Below are the code and all the weights of a small trained network. Each question names an input and a class and asks about switching units off, where a switched-off unit gives its printed mean instead of its output.

import numpy as np


def w(rows, s, z=0):
    codes = np.array(rows[::2]) - 128.0
    scale = np.full(codes.shape[1], s)
    scale[-1] = z or s
    return codes * scale


def norm(h):
    return h / np.sqrt((h * h).mean(-1, keepdims=True) + 1e-5)


def f(y):
    return np.maximum(y, 0)


def log_softmax(a):
    a = a - a.max(-1, keepdims=True)
    return a - np.log(np.exp(a).sum(-1, keepdims=True))


def net(x, mask):
    res = np.array(x, float).reshape(1, 8) / 4 @ E
    u = 0
    for l in range(3):
        y = f(norm(res) @ A[l][:, :-1].T + A[l][:, -1])
        res = res + np.where(mask[u : u + 8], y, B[l][:, -1]) @ B[l][:, :-1]
        u += 8
    return log_softmax(norm(res)[-1] @ U[:, :-1].T + U[:, -1])


A, B = {}, {}
E = w([
[130,124,126,131],'x0',
[126,128,141,154],'x1',
[1,79,191,40],'x2',
[68,207,43,74],'x3',
[119,129,129,140],'x4',
[127,132,118,127],'x5',
[90,54,28,172],'x6',
[88,135,178,242],'x7',
],0.0047)
A[0] = w([
[143,44,61,140,55],'L0N0',
[191,195,30,139,172],'L0N1',
[149,97,203,112,67],'L0N2',
[166,135,111,4,128],'L0N3',
[164,202,69,56,177],'L0N4',
[142,104,166,151,80],'L0N5',
[188,202,204,71,3],'L0N6',
[104,53,51,154,85],'L0N7',
],0.012,0.0041)
B[0] = w([
[83,211,137,114,190],'L0N0',
[176,85,172,152,253],'L0N1',
[143,146,63,169,193],'L0N2',
[71,129,118,166,243],'L0N3',
[106,99,128,218,235],'L0N4',
[118,170,91,124,163],'L0N5',
[129,223,165,136,202],'L0N6',
[155,255,185,171,204],'L0N7',
],0.01,0.0058)
A[1] = w([
[127,115,137,116,40],'L1N0',
[121,199,192,165,107],'L1N1',
[114,98,112,2,250],'L1N2',
[196,119,145,112,130],'L1N3',
[66,169,131,165,223],'L1N4',
[154,143,100,75,100],'L1N5',
[83,76,147,99,185],'L1N6',
[132,162,90,161,133],'L1N7',
],0.014,0.0026)
B[1] = w([
[114,147,97,171,128],'L1N0',
[158,136,81,75,246],'L1N1',
[251,16,108,151,136],'L1N2',
[146,95,142,99,142],'L1N3',
[163,110,217,105,242],'L1N4',
[159,195,97,150,128],'L1N5',
[166,1,44,124,148],'L1N6',
[130,105,125,111,176],'L1N7',
],0.0088,0.013)
A[2] = w([
[216,131,132,75,114],'L2N0',
[254,188,144,66,43],'L2N1',
[68,155,123,55,60],'L2N2',
[65,177,149,212,230],'L2N3',
[134,89,202,213,193],'L2N4',
[133,49,241,201,4],'L2N5',
[105,52,197,62,131],'L2N6',
[104,42,179,200,174],'L2N7',
],0.008,0.0018)
B[2] = w([
[20,61,17,84,207],'L2N0',
[1,109,145,167,254],'L2N1',
[215,182,162,89,143],'L2N2',
[77,207,160,40,168],'L2N3',
[60,120,69,63,223],'L2N4',
[84,128,151,101,218],'L2N5',
[168,22,216,155,194],'L2N6',
[36,67,16,68,200],'L2N7',
],0.006,0.0072)
U = w([
[193,228,160,77,242],'0',
[95,112,135,111,2],'1',
[117,123,123,107,95],'2',
[123,125,87,81,150],'3',
[246,44,148,140,141],'4',
],0.013,0.00038)

Each question gives the input, the list of numbers given to net, and the class t.
The units are the neurons (one row each of A and B). Each row of codes is followed by its name. A weight is (code - 128) times the scale printed after its matrix; where a second scale follows, it is the last column's (A, B and U).
mask holds one flag per neuron, layer by layer. A switched-off neuron (its flag False) gives its mean, the last column of its row in B, instead of its output. The means were averaged over made-up inputs and are rounded, as every weight is.
A unit's drop is (log p(t) with every unit on - log p(t) with that unit switched off) / (log p(t) with every unit on - log p(t) with every unit switched off).
The circuit of an input: a set's keep is (log p(t) with only the set's units on - log p(t) with every unit switched off) / (log p(t) with every unit on - log p(t) with every unit switched off). Starting from the 12 units with the biggest drops (on a tie, the unit counted first), units are removed one at a time, each time the one whose removal leaves the highest keep (on an exact tie, the one counted first), for as long as the keep stays at least 0.8.
circuit, biggest first: the units of the circuit, biggest drop first
most important unit: the unit with the biggest drop
k most important neurons: the k neurons with the biggest drops, biggest first
k most important neurons of layer l: the k neurons of layer l with the biggest drops, biggest first
input [4,3,-6,6,5,3,8,5], class 0: most important unit => L0N7
input [-6,4,-5,-6,-4,0,-1,2], class 3: 2 most important neurons => (L1N4; L2N6)
input [0,4,-4,-5,4,-7,-3,-3], class 2: circuit, biggest first => (L2N1; L1N4)
input [1,-5,8,6,-7,-2,6,2], class 4: 2 most important neurons => (L2N6; L0N4)
input [4,-3,-7,-2,6,-7,-3,1], class 2: 3 most important neurons of layer 2 => (L2N0; L2N1; L2N6)
input [-1,7,8,-5,5,-5,8,0], class 0: 2 most important neurons => (L0N7; L0N0)
input [5,-4,-2,-6,8,-7,2,-8], class 1: circuit, biggest first => (L0N0; L2N1)
input [8,0,3,-8,-1,-7,5,7], class 3: circuit, biggest first => (L2N4; L2N7)
input [-8,2,-4,-6,2,8,3,-5], class 2: 3 most important neurons => (L2N0; L2N1; L0N0)
input [0,-4,2,-8,-4,-4,-6,2], class 3: circuit, biggest first => (L2N0; L1N1; L0N2; L0N4)
input [-2,-1,-5,-5,1,-2,6,-4], class 0: 3 most important neurons => (L0N7; L0N0; L2N7)
input [-1,-1,8,-5,-8,-7,0,4], class 4: 2 most important neurons => (L1N6; L0N4)
input [5,4,8,-5,1,7,-5,4], class 4: 3 most important neurons => (L0N7; L2N6; L0N4)
input [-5,-6,-4,-1,-7,3,6,4], class 0: most important neuron => (L0N7)
input [0,6,-6,-6,-4,2,5,2], class 3: 3 most important neurons => (L2N6; L1N4; L2N0)
input [5,1,-6,-2,-4,-7,0,1], class 2: 4 most important neurons of layer 1 => (L1N4; L1N1; L1N6; L1N2)
input [4,-4,-6,-8,1,-4,-5,7], class 3: 3 most important neurons of layer 2 => (L2N6; L2N0; L2N1)
input [-2,5,-5,-4,2,-8,-2,-3], class 2: 3 most important neurons of layer 2 => (L2N0; L2N1; L2N6)
input [4,-8,-7,5,-8,-2,0,-3], class 4: 2 most important neurons => (L0N1; L2N1)
input [-4,1,-4,2,5,5,5,-2], class 0: circuit, biggest first => (L0N7)
input [4,-1,-6,4,5,4,-5,6], class 1: 2 most important neurons of layer 0 => (L0N7; L0N2)
input [-7,-4,1,-8,6,-4,-4,1], class 3: 2 most important neurons of layer 1 => (L1N1; L1N4)
input [6,3,3,-4,8,-4,7,-4], class 0: 2 most important neurons of layer 0 => (L0N7; L0N0)
input [-5,-6,7,3,-1,-3,8,2], class 0: 3 most important neurons of layer 0 => (L0N7; L0N1; L0N0)
input [-4,-3,7,-3,7,1,-3,6], class 4: 2 most important neurons of layer 0 => (L0N7; L0N4)
input [7,-5,7,-4,-1,2,-1,-2], class 4: 2 most important neurons of layer 1 => (L1N6; L1N2)
input [-7,8,-8,4,-1,0,2,-3], class 4: circuit, biggest first => (L0N1)
input [-2,-3,-5,-5,7,4,2,0], class 3: 2 most important neurons => (L2N0; L1N4)
input [0,-1,-3,-7,-6,0,1,0], class 3: 2 most important neurons of layer 2 => (L2N6; L2N0)
